In the rows, 128 means zero.
Each row of numbers stands for one node and depends on some of the facts below. Use the named rows to name the rest.

There are 2 kinds of fact about the nodes: λ, β.
λ(babre, kadibrak); λ(bagi, brizok); λ(bakluder, biski); λ(befleflim, skosku); λ(biski, feskire)
λ(breror, sagon); λ(brizok, tabreklum); λ(dipem, flati); λ(dodon, gani); λ(dokazel, negin)
λ(drigras, trozir); λ(drinu, letu); λ(druklibrul, tigi); λ(drulis, plugririm); λ(drupler, dipem)
λ(dudrul, gudrigri); λ(dutos, fluste); λ(fato, vaske); λ(fazus, flodrus); λ(feskire, renos)
λ(fiplam, griga); λ(fipogro, tesuvak); λ(fisko, stodu); λ(flavuk, lonus); λ(flodiflas, gruskik)
λ(flonaklal, peklum); λ(fluste, plusuk); λ(fogrol, taple); λ(gani, dudrul); λ(gobigul, dakla)
λ(gonadril, flavuk); λ(grami, dokazel); λ(griga, ribrur); λ(gruskik, roflepla); λ(gubape, meskun)
λ(guvis, stopler); λ(kadibrak, rustul); λ(kedel, trobon); λ(kili, skapu); λ(klaklen, fazus)
λ(klebror, trunik); λ(kliposto, tuvi); λ(klubri, klufil); λ(lonus, klebror); λ(luflur, sketo)
λ(luskir, drigras); λ(mames, skipu); λ(meskun, stomu); λ(mitir, tiklur); λ(mobrer, stafas)
λ(mostek, mitir); λ(muliklu, mames); λ(neplek, befleflim); λ(neplus, plapu); λ(niker, breror)
λ(nutrek, sodol); λ(nutro, muliklu); λ(pedram, trinim); λ(pegreklir, neplek); λ(pekevam, dutos)
λ(peklum, togren); λ(plapu, plital); λ(plital, safon); λ(ploflak, tiges); λ(plusuk, rasum)
λ(pobu, neplus); λ(renos, drupler); λ(ribrur, bagi); λ(rodaver, dodon); λ(roflepla, vezisuk)
λ(rustul, nutrek); λ(safon, tibran); λ(sagon, plikenem); λ(skapu, mobrer); λ(skaze, skidu)
λ(skeske, babre); λ(sketo, tasek); λ(skidu, stilar); λ(skistu, skagam); λ(skosku, rabrosta)
λ(skovun, skistu); λ(sodol, ruples); λ(soskis, nutro); λ(stafas, gresus); λ(stisolam, kili)
λ(stodu, skovun); λ(stomu, pedram); λ(stopler, ridru); λ(tasek, fisko); λ(tibran, skaze)
λ(tiges, drinu); λ(tigi, fipogro); λ(tiklur, pegreklir); λ(togren, klubri); λ(tribir, gobigul)
λ(tridrak, fogrol); λ(trinim, sagrikil); λ(trobon, flonaklal); λ(troplobro, skeske); λ(trozir, fato)
λ(trunik, vorin); λ(tuvi, viladrok); λ(vaske, poson); λ(viladrok, drulis); λ(vorin, flelem)
λ(vugal, grami); λ(zukle, rodaver); λ(zuzir, lobrir); β(babre, galis); β(bagi, stubrokis)
β(bakluder, trostal); β(befleflim, dabodram); β(biski, trostal); β(breror, luba); β(brizok, stubrokis)
β(dakla, trotu); β(dipem, trostal); β(dodon, traflu); β(dokazel, lupli); β(drigras, brefo)
β(drinu, klutren); β(druklibrul, klikik); β(drulis, fivun); β(drupler, trostal); β(dudrul, traflu)
β(dutos, gradrak); β(fato, brefo); β(fazus, sezin); β(feskire, trostal); β(fiplam, stubrokis)
β(fipogro, klikik); β(fisko, vorem); β(flati, trostal); β(flavuk, traso); β(flelem, traso)
β(flodiflas, brinor); β(flodrus, sezin); β(flonaklal, tridul); β(fluste, gradrak); β(fogrol, grusken)
β(gani, traflu); β(gobigul, trotu); β(gonadril, traso); β(grami, lupli); β(gresus, bafler)
β(griga, stubrokis); β(gruskik, brinor); β(gubape, ristulum); β(gudrigri, traflu); β(guvis, grobrin)
β(kadibrak, galis); β(kedel, tridul); β(kili, bafler); β(klaklen, sezin); β(klebror, traso)
β(kliposto, fivun); β(klubri, tridul); β(klufil, tridul); β(kozas, brostok); β(letu, klutren)
β(linanas, galom); β(lobrir, gruflo); β(lonus, traso); β(luflur, vorem); β(luskir, brefo)
β(mames, ploklugrar); β(meskun, ristulum); β(mitir, dabodram); β(mobrer, bafler); β(mostek, dabodram)
β(muliklu, ploklugrar); β(negin, lupli); β(neplek, dabodram); β(neplus, plabron); β(niker, luba)
β(nutrek, galis); β(nutro, ploklugrar); β(pedram, ristulum); β(pegreklir, dabodram); β(pekevam, gradrak)
β(peklum, tridul); β(plapu, plabron); β(plikenem, luba); β(plital, plabron); β(ploflak, klutren)
β(plugririm, fivun); β(plusuk, gradrak); β(pobu, plabron); β(poson, brefo); β(rabrosta, dabodram)
β(rasum, gradrak); β(renos, trostal); β(ribrur, stubrokis); β(ridru, grobrin); β(rodaver, traflu)
β(roflepla, brinor); β(ruples, galis); β(rustul, galis); β(safon, plabron); β(sagon, luba)
β(sagrikil, ristulum); β(skagam, vorem); β(skapu, bafler); β(skaze, plabron); β(skeske, galis)
β(sketo, vorem); β(skidu, plabron); β(skipu, ploklugrar); β(skistu, vorem); β(skosku, dabodram)
β(skovun, vorem); β(sodol, galis); β(soskis, ploklugrar); β(stafas, bafler); β(stilar, plabron)
β(stisolam, bafler); β(stodu, vorem); β(stomu, ristulum); β(stopler, grobrin); β(tabreklum, stubrokis)
β(taple, grusken); β(tasek, vorem); β(tesuvak, klikik); β(tibran, plabron); β(tiges, klutren)
β(tigi, klikik); β(tiklur, dabodram); β(togren, tridul); β(tribir, trotu); β(tridrak, grusken)
β(trinim, ristulum); β(trobon, tridul); β(troplobro, galis); β(trozir, brefo); β(trunik, traso)
β(tuvi, fivun); β(vaske, brefo); β(vezisuk, brinor); β(viladrok, fivun); β(vorin, traso)
β(vugal, lupli); β(zukle, traflu); β(zuzir, gruflo)

Some rows with their names:
[189 109 105 100 152 120 127 127 129  85 134 130 158 135 116  96 161 114
  79 142 130  89 153 154 129 132 171 152  91 145  85 109] -> flavuk
[ 88 137 111 131  78  86 125 113 114 158 145 157 149 133  85 166 117 114
 183 135 173 151 132 114 175 128 121  84 180 106 102 150] -> tabreklum
[169 114 102  57 168 175 119 158 159 116 105 108 112  89 123 127 135 147
  77 151 101 120 132 131  38 165 126 211  73 132 159  87] -> troplobro
[170 120 125 169 127 158 146 125  98 133 115 103 114 129 139 131 149  70
  69 130  79  90  76 111 104 118 119 157  90 131 156 102] -> sketo
[ 63 154 129 164 125 151 133 106 150 131 115 168 143 104  95  81 120 139
 135 140 126 117 128 108 116 117 105 108 153 130 125 130] -> peklum
[ 73 167 117 144  80  89 132 134 116 158 135 175 145 108 110 157 124 126
 172 104 164 148 129 107 168 122 121  88 189 119 104 163] -> gresus
[ 91 157 121 138  96 105 130 136 121 144 134 164 137 110 119 140 127 127
 153 108 146 136 127 114 148 123 123 107 171 126 111 153] -> plugririm
[ 87 138 112 131  78  85 126 113 113 157 146 158 148 133  84 166 116 115
 183 135 174 151 132 114 175 128 121  84 179 107 101 151] -> gudrigri
[165  94 147  89 167 149  94 139 126  74 158 111  99 170 102  86 116  81
  72 121 110 159 135 134  91 117 133 132 123 118 154 139] -> mitir
[ 72 154 117 155  25  65 165 106  71 192 135 213 130 125 162 183  82 125
 215 131 232 203 139 113 232 142  55  49 179  89 100 185] -> skidu
[154 105 165 109 159 116 107 131 129 158 139  97 117  99 117 122 121 164
 110 136  51 132 104 174  98 132 171 164  83 140 139 142] -> biski
[154 124 139 138 169 139 141 123 134 119 126 110 129 126 134  99 142 121
  90 141 102 129 123 149 107 129 122 162  91 144 130 114] -> griga
[ 42 185  68  93  46  75 125 147 121 212 115 184 145  87  84 247 109 126
 220 123 232 200 146  72 173 176 100  84 205  82 124 154] -> ruples
[123 122 134 137 141 140 122 129 150 110 116  89 124 155 162 149 132 159
 160 112 136 107 140 121 139 115 143 113 135 134 140 111] -> stubrokis
[138 134 133 142 150 127 142 124 127 131 126 119 130 129 133 118 137 116
 112 136 123 141 124 138 125 132 115 145 113 137 128 122] -> drinu
[121 150  88  97 133 126 151 146 142 150 119 133 133  98 118 184 135 121
 135 140 166 170 132 112 102 145  81 168 138 121 132 112] -> kadibrak
[ 90 144 123 150  43  79 164 107  77 178 133 200 125 125 168 167  86 128
 195 134 212 192 137 122 213 142  60  67 160  96 105 176] -> skaze
[116 151 112 184  75 116 148 121  82 174 120 137 127 127 122 182 138  63
 130 117 136 124  82  85 163 123 109 102 147 109 140 129] -> stodu

Rows to name:
No name comes twice in this set of rows, the named rows included.
[124 128  88  79 140 157 130 159 172 113 106  93 120 126 154 205 133 165
 164 122 166 127 146 100  90 133 104 160 145 123 154  89] -> galis
[171 119 100 106 136 105 127 127 125  99 135 141 163 133 109 112 157 110
  99 138 148  99 156 145 149 134 167 134 111 138  81 119] -> lonus
[ 21 184 119 195  94 102 148  84 129 188 116 177 160 119  80 143 112 115
 197 148 196 177 137  89 189 134  79  55 186 106 115 147] -> klufil
[124 143 112 164  73 137 133 139  93 146 123 147 120 112 125 154 139  81
 110 100 103  86  77  88 128 109 126 119 149 119 138 132] -> fisko
[143 152 102 114 121  95 119 137 118 137 111 154 161 114 122 125 153 120
 113 121 162 119 163 129 170 166 184 109 110 131  96 132] -> klebror
[144 111  85  65 130 143 131 143 149 120 132 127 129 108  95 165 128 128
 125 155 143 135 131 122  74 138  99 181 130 118 128 103] -> babre
[197  82 152 119 147 163 158 116 110  97 125 135  98 127 200  65 109 146
  72 160 100 124 124 173  97 132  82 174  48 139 135 120] -> pobu
[ 71 152  66  87  60  86 135 137 127 174 139 171 147 106  73 234 114 117
 207 138 218 180 139  87 152 144  83 109 206  91 108 140] -> sodol
[129 120 154 113 164 147  91 153 140  78 137  85  89 195 156 133 115 108
 128  78 149 167 154 104 131 111 140  84 156 111 178 141] -> dabodram
[162 103 142 129 112 137 160 113 100 124 128 156 107 126 190  99 101 140
 114 152 138 147 127 157 136 134  74 139  84 124 126 138] -> plapu
[ 69 173  98 179  21  94 138 134  78 186 127 180 133 112 109 206 128  72
 170  87 160 121  83  62 186 115 115  65 206  97 125 160] -> skistu
[ 54 184 126 150  85  62 119 136  91 171 151 172 126 158  97 188 105  59
 184  86 226 250 148  82 215 134  96  28 225  82 134 197] -> rabrosta
[176 100 171 128 195 125 137 124 132 136 147  80 118 109 133 111 135 151
  86 141  42 137  95 189  85 108 140 194  72 158 132 130] -> bakluder
[125 123 132 140  77 108 162 110  88 151 131 179 116 125 178 133  94 134
 154 142 176 169 133 139 174 137  67 103 122 110 115 157] -> safon
[193 128 114 107 172 139 132 150 138  72 120 137 149 111 148  68 173 127
  47 114 101  75 149 154 102 126 175 174  83 165  94 113] -> gonadril

The same nodes again, as new rows of numbers:
Some rows with their names:
[117 140 102 139 121 147 119 125 120 163  99 105 136 137 168 118 164 105
 122 153 161 146 125 136 104 135  96 176 129 154] -> traso
[118 130 175 112  86  99 184 189 178 111 122  77 171  98 144  91 128 173
 153 152  96 152  98 137  91 129 126 104 138 113] -> skistu
[128 149 131 126 110 111 124 151 134 117 129 113 125 146 129 107 132 139
 143 133 141 145 154 113 134 108 133 106 152 134] -> fazus
[122 120 207  78  83  91 173 231 184 125 100  73 203  79 149 106 178 182
 152 140 129 163  94 107  86  92 120 108 143  97] -> sagrikil
[112 133 243  91  81  85 174 204 187 116 137  85 197  93 173 120 160 163
 180 155 130 127  82 122  93 110 130 111 118 103] -> ruples
[116 142  95 122 115 147  98 157 137 160  77 131 139 152 168 111 138  96
 138 133 140 144 104 136 131 133  97 158 112 161] -> trostal
[123 138 170 111  93 101 154 185 163 123 122  97 162 116 149  98 148 159
 156 141 136 145 127 110 108 109 131 105 140 126] -> drulis
[135 174  47 151 144 129  64  86  75 105 138 143  53 207  89 124 102 100
 115 118 154 142 214 118 183 106 136 109 173 147] -> guvis
[116 144  89 125 141 136 116 133 118 148  91 114 156 126 171 123 135 111
 149 160 140 145 125 103 130 127  83 160 118 177] -> brefo
[109 161  74 131 100 116  89 102 110 124 144 127  80 189 118 116 108 127
 118 109 145 138 215  99 165 112 135 112 146 132] -> rodaver
[134 147 114 126 127 155 100 120 141 154 108 130 162 143 170 112 136  98
 111 133 134 147 112 104 111 132  79 156 136 164] -> tridul
[120 136 194 101 103  80 192 211 185 123 110  80 208  75 179  90 165 190
 197 171 123 145 102  91  91 108 128  94 124 132] -> poson
[134 174  48 150 143 129  65  85  75 105 139 143  53 207  89 123 103  99
 115 117 154 143 213 118 182 105 137 109 172 148] -> tribir
[120 161 149 118 119 105 107 130 119 101 150 122 115 164 129 138 127 117
 150 139 143 125 150 127 150 105 134 114 142 121] -> kadibrak
[139 144 124 144 134 116 105 136 154 119 129 101 104 135 117 109 111 125
 141 126 171 160 162 118 152 115 130  94 138 123] -> pegreklir
[131 173  73 159 135 124  96  92  88 119 136 125  64 192 111 113 149 116
 120 138 169 143 199 137 142 112 147 114 172 129] -> flavuk
[134 126 189  99  84 120 171 209 163 116 128 108 166  99 137  89 147 160
 149 147 150 119 132 122 101 121 123  93 138 149] -> brizok
[118 134 103 124 118 146 109 140 125 154  97 112 149 134 161 122 133 102
 127 140 146 145 121 116 124 130  86 170 123 166] -> ploklugrar

Rows to name:
No name comes twice in this set of rows, the named rows included.
[119 133 201  96  74  94 170 238 205 138  92 102 185 106 176  76 168 173
 185 141 124 143  78 128  91 115 145  89 116 112] -> flati
[133 185  29 151 169 116  73  79  66  96 131 144  65 197 102 125 104 110
 142 142 148 143 221 100 190 101 133  99 167 162] -> luskir
[141 152 101 151 144 122  89 118 138 115 133 110  84 152 106 113 102 114
 134 120 176 159 181 120 165 114 131  95 143 128] -> tiklur
[145 162 140 128 120 121 115 129 151 118 138 132 143 156 138  94 135 135
 124 124 129 146 146  97 119 110 124  90 167 131] -> peklum
[123 144 129 128 104 108 149 151 144 105 128  97 130 133 122 100 112 150
 138 142 103 151 132 139 119 127 129 104 150 122] -> stodu
[113 131 112 145 114 145 108 151 121 149 103 100 147 143 159 119 122  83
 135 131 145 155 114 107 114 120 104 183 135 183] -> bafler
[123 148 148 114  96 107 131 194 166 129  99 123 138 147 150  87 149 145
 167 130 132 142 117 131 125 113 146  91 131 123] -> drupler
[133 123 195 121 107 101 157 193 205 131 121  73 166  82 151  94 136 160
 165 139 162 159 112 114 108 118 127  92 120 111] -> skosku
[115 119 222 124  73  90 180 231 187 124 122  66 196  95 166  83 149 158
 179 136 128 157  88  96  71 100 152 120 145 138] -> gresus
[124 148 156 135 103 106 156 158 148 131 125  94 136 129 150  95 180 156
 147 153 156 144 140 133  93 116 144 112 151 114] -> trunik
[118 131 100 104 123 145 101 151 119 149  85 107 153 130 145 136 147 104
 111 134 145 161 120 115 127 114  77 173 133 148] -> ristulum
[125 157 119 121 107 112 111 173 147 126 101 133 115 168 136  93 139 133
 158 126 135 141 137 133 142 112 147  92 138 126] -> renos
[136 137 154 110  97 127 148 181 139 111 133 121 137 123 121  96 136 144
 139 142 155 118 156 124 121 119 124  94 146 154] -> bagi

